Below is a small trained network, with its code and all its weights. Each question gives an input and a target symbol and asks what happens when units are switched off, that is, made to give their printed mean instead of their output.

import numpy as np


def w(rows, s, z=0):
    codes = np.array(rows[::2]) - 128.0
    scale = np.full(codes.shape[1], s)
    scale[-1] = z or s
    return codes * scale


def f(y):
    return y / 2 * (1 + np.tanh(0.7978845608 * (y + 0.044715 * y**3)))


def softmax(a):
    e = np.exp(a - a.max(-1, keepdims=True))
    return e / e.sum(-1, keepdims=True)


def log_softmax(a):
    a = a - a.max(-1, keepdims=True)
    return a - np.log(np.exp(a).sum(-1, keepdims=True))


def net(x, mask):
    ids = ['αβδζλμπψ'.index(c) for c in x.split()]
    T = len(ids)
    res = E[ids] + P[:T]
    r = res
    for j in range(2):
        rows = slice(3 * j, 3 * j + 3)
        q, k, v = (r @ M[0][rows].T for M in (Q, K, V))
        z = softmax(np.where(np.tri(T) > 0, q @ k.T / 3**0.5, -1e9)) @ v
        o = O[0][rows]
        res = res + np.where(mask[j], z, o[:, -1]) @ o[:, :-1]
    y = f(res @ A[0][:, :-1].T + A[0][:, -1])
    res = res + np.where(mask[2:26], y, B[0][:, -1]) @ B[0][:, :-1]
    return log_softmax(res[-1] @ U[:, :-1].T + U[:, -1])


Q, K, V, O, A, B = {}, {}, {}, {}, {}, {}
E = w([
[134,90,131,126,161,99,76,127,95,162],'α',
[90,138,78,161,56,177,115,66,71,245],'β',
[116,114,35,104,144,130,166,122,22,100],'δ',
[52,114,134,115,34,115,207,152,91,89],'ζ',
[117,152,80,124,122,146,255,47,140,131],'λ',
[98,43,80,103,53,93,117,109,190,80],'μ',
[116,73,133,217,75,141,196,150,127,120],'π',
[69,194,137,170,146,121,130,142,199,109],'ψ',
],0.016)
P = w([
[113,64,101,57,155,255,96,177,182,86],'0',
[176,81,82,79,136,148,166,199,181,168],'1',
[143,96,138,128,142,121,144,153,159,138],'2',
[134,103,156,166,133,82,139,117,148,127],'3',
[128,108,176,192,142,47,121,80,130,118],'4',
[136,126,143,194,143,32,79,60,127,127],'5',
],0.0081)
Q[0] = w([
[157,57,177,130,66,128,17,253,93,224],'h1',
[54,181,243,225,123,160,106,137,164,192],'h1',
[75,15,100,255,70,52,132,67,162,159],'h1',
[189,132,255,85,77,193,19,247,83,144],'h2',
[127,33,142,153,105,38,107,178,230,60],'h2',
[161,158,206,131,240,239,163,117,114,84],'h2',
],0.0062)
K[0] = w([
[129,85,156,131,133,50,126,171,151,10],'h1',
[131,124,154,143,95,121,118,117,195,126],'h1',
[120,163,151,188,142,90,151,143,115,128],'h1',
[153,118,111,73,144,220,131,114,98,96],'h2',
[118,170,135,93,115,152,119,141,84,203],'h2',
[119,102,159,86,141,129,115,142,138,89],'h2',
],0.012)
V[0] = w([
[113,136,101,108,96,244,99,143,133,172],'h1',
[105,151,159,41,157,112,99,123,203,136],'h1',
[107,101,112,1,109,44,136,118,82,80],'h1',
[193,151,91,70,181,148,131,55,71,155],'h2',
[157,110,103,98,65,146,95,111,153,151],'h2',
[93,123,166,159,97,130,73,115,40,217],'h2',
],0.008)
O[0] = w([
[163,127,148,121,94,26,2,150,28,251,239],'h1',
[6,97,96,165,157,74,199,111,194,161,12],'h1',
[110,159,130,118,170,84,139,154,48,18,93],'h1',
[113,217,46,61,150,171,100,11,125,140,51],'h2',
[121,85,113,206,58,104,125,44,105,118,252],'h2',
[20,79,152,142,85,185,68,126,73,182,64],'h2',
],0.0073,0.0029)
A[0] = w([
[116,96,165,112,129,153,57,70,35,188,134],'n1',
[37,82,76,120,146,173,138,130,132,175,122],'n2',
[130,138,98,85,174,136,157,89,162,55,111],'n3',
[44,124,175,150,145,102,94,155,111,91,47],'n4',
[133,140,108,110,146,131,198,221,204,98,155],'n5',
[130,154,138,113,151,186,43,158,130,148,90],'n6',
[170,160,200,141,212,77,65,140,126,156,167],'n7',
[137,164,136,91,158,83,136,88,113,107,130],'n8',
[186,105,97,129,169,167,149,98,104,149,242],'n9',
[74,109,130,88,118,184,217,139,154,44,162],'n10',
[73,89,103,80,157,206,107,143,121,70,90],'n11',
[123,159,139,143,141,95,191,95,111,109,5],'n12',
[40,211,75,164,142,144,93,77,102,221,75],'n13',
[77,97,166,152,75,123,147,175,114,88,155],'n14',
[153,147,121,54,134,81,117,127,255,138,164],'n15',
[111,133,84,62,83,96,117,143,119,156,97],'n16',
[123,159,127,132,118,101,117,57,78,132,83],'n17',
[107,122,70,125,107,54,61,117,113,120,84],'n18',
[126,107,137,177,91,93,194,176,64,160,171],'n19',
[183,117,59,116,204,198,164,145,172,43,193],'n20',
[133,100,89,55,139,84,56,146,138,122,112],'n21',
[207,150,115,87,219,70,107,221,87,123,123],'n22',
[127,128,116,155,60,198,197,105,144,140,243],'n23',
[143,239,138,85,197,161,115,186,134,42,135],'n24',
],0.0079,0.0018)
B[0] = w([
[164,111,49,99,91,221,195,168,179,94,254],'n1',
[19,94,190,163,173,67,155,193,165,123,166],'n2',
[78,116,188,107,202,150,145,148,71,80,171],'n3',
[181,182,95,164,133,52,169,90,105,171,140],'n4',
[166,152,28,118,54,187,170,143,135,87,193],'n5',
[59,89,230,179,113,86,171,190,184,154,141],'n6',
[58,142,156,63,193,187,127,121,204,123,148],'n7',
[87,155,131,157,136,99,130,155,100,188,146],'n8',
[104,84,144,113,201,116,67,46,175,182,171],'n9',
[101,160,158,29,155,151,126,157,167,115,179],'n10',
[90,101,196,148,121,96,24,127,92,154,131],'n11',
[168,93,138,179,128,75,128,110,157,88,145],'n12',
[71,212,104,87,198,98,183,147,117,131,202],'n13',
[120,188,89,108,120,92,70,143,139,145,193],'n14',
[110,90,126,195,175,112,219,110,101,103,189],'n15',
[133,111,108,131,146,103,141,124,63,98,171],'n16',
[134,166,88,149,107,118,169,97,85,145,168],'n17',
[163,109,104,186,118,80,189,44,100,123,210],'n18',
[126,106,184,117,129,137,64,106,112,77,212],'n19',
[119,71,166,118,165,254,139,103,103,76,191],'n20',
[113,121,182,163,141,83,142,82,139,119,181],'n21',
[79,114,184,124,174,127,59,166,180,170,169],'n22',
[153,170,165,105,178,94,50,105,215,143,210],'n23',
[96,133,93,216,69,163,198,188,83,161,141],'n24',
],0.0055,0.0078)
U = w([
[128,170,122,19,116,120,104,181,118,82,161],'α',
[79,111,111,173,140,176,190,212,149,128,87],'β',
[153,115,106,49,168,212,163,79,133,93,109],'δ',
[115,89,136,153,141,211,121,149,19,75,85],'ζ',
[155,160,61,97,127,121,111,98,108,160,32],'λ',
[170,81,120,255,96,34,153,72,83,99,88],'μ',
[187,66,122,129,79,230,64,132,151,136,157],'π',
[35,85,212,103,217,70,71,127,176,171,254],'ψ',
],0.0067,0.0022)

Each question gives the input, a string of symbols that net reads in full, and the target symbol t.
The units are the heads (3 rows each of Q, K, V and O) and the neurons (one row each of A and B). Each row of codes is followed by its name. A weight is (code - 128) times the scale printed after its matrix; where a second scale follows, it is the last column's (O, A, B and U).
mask holds one flag per unit, heads first, then neurons. A switched-off unit (its flag False) gives its mean, the last column of its rows in O or B, instead of its output. The means were averaged over made-up inputs and are rounded, as every weight is.
A unit's drop is (log p(t) with every unit on - log p(t) with that unit switched off) / (log p(t) with every unit on - log p(t) with every unit switched off).
The circuit of an input: a set's keep is (log p(t) with only the set's units on - log p(t) with every unit switched off) / (log p(t) with every unit on - log p(t) with every unit switched off). Starting from the 12 units with the biggest drops (on a tie, the unit counted first), units are removed one at a time, each time the one whose removal leaves the highest keep (on an exact tie, the one counted first), for as long as the keep stays at least 0.8.
circuit, biggest first: the units of the circuit, biggest drop first
most important unit: the unit with the biggest drop
k most important neurons: the k neurons with the biggest drops, biggest first
drop when u is switched off: that unit's drop, to one decimal
input ψ μ μ δ, target ζ: circuit, biggest first => [h1 n20 n24]
input β μ λ, target μ: circuit, biggest first => [h2]
input π μ δ β π μ, target π: circuit, biggest first => [h1 h2]
input λ α ψ μ ψ ψ, target β: circuit, biggest first => [h1 h2 n5]
input ψ λ β λ ψ λ, target ψ: circuit, biggest first => [h2 h1 n7]
input β ψ ζ δ, target ψ: circuit, biggest first => [h2 n22 h1]
input δ μ ψ μ, target β: circuit, biggest first => [h1 h2]
input μ μ λ λ λ μ, target δ: circuit, biggest first => [h1 h2]
input ζ μ ψ λ λ, target δ: circuit, biggest first => [h1 n10]
input λ μ λ, target μ: 2 most important neurons => [n12 n1]
input μ α α ψ μ, target ψ: 3 most important neurons => [n1 n10 n2]
input μ β α, target μ: 3 most important neurons => [n18 n4 n10]
input λ μ ζ, target α: 2 most important neurons => [n10 n14]
input μ ψ μ, target β: most important unit => h2
input π δ μ α μ λ, target δ: 2 most important neurons => [n10 n20]
input β π μ μ ψ π, target ψ: 2 most important neurons => [n23 n1]
input μ λ μ, target δ: 2 most important neurons => [n20 n3]
input α λ λ μ π, target π: drop when n13 is switched off => 0.1
input μ ψ β, target ψ: drop when n5 is switched off => 0.2
input μ μ μ α μ, target ψ: drop when n10 is switched off => 0.2
input μ π π π μ, target π: circuit, biggest first => [h1]
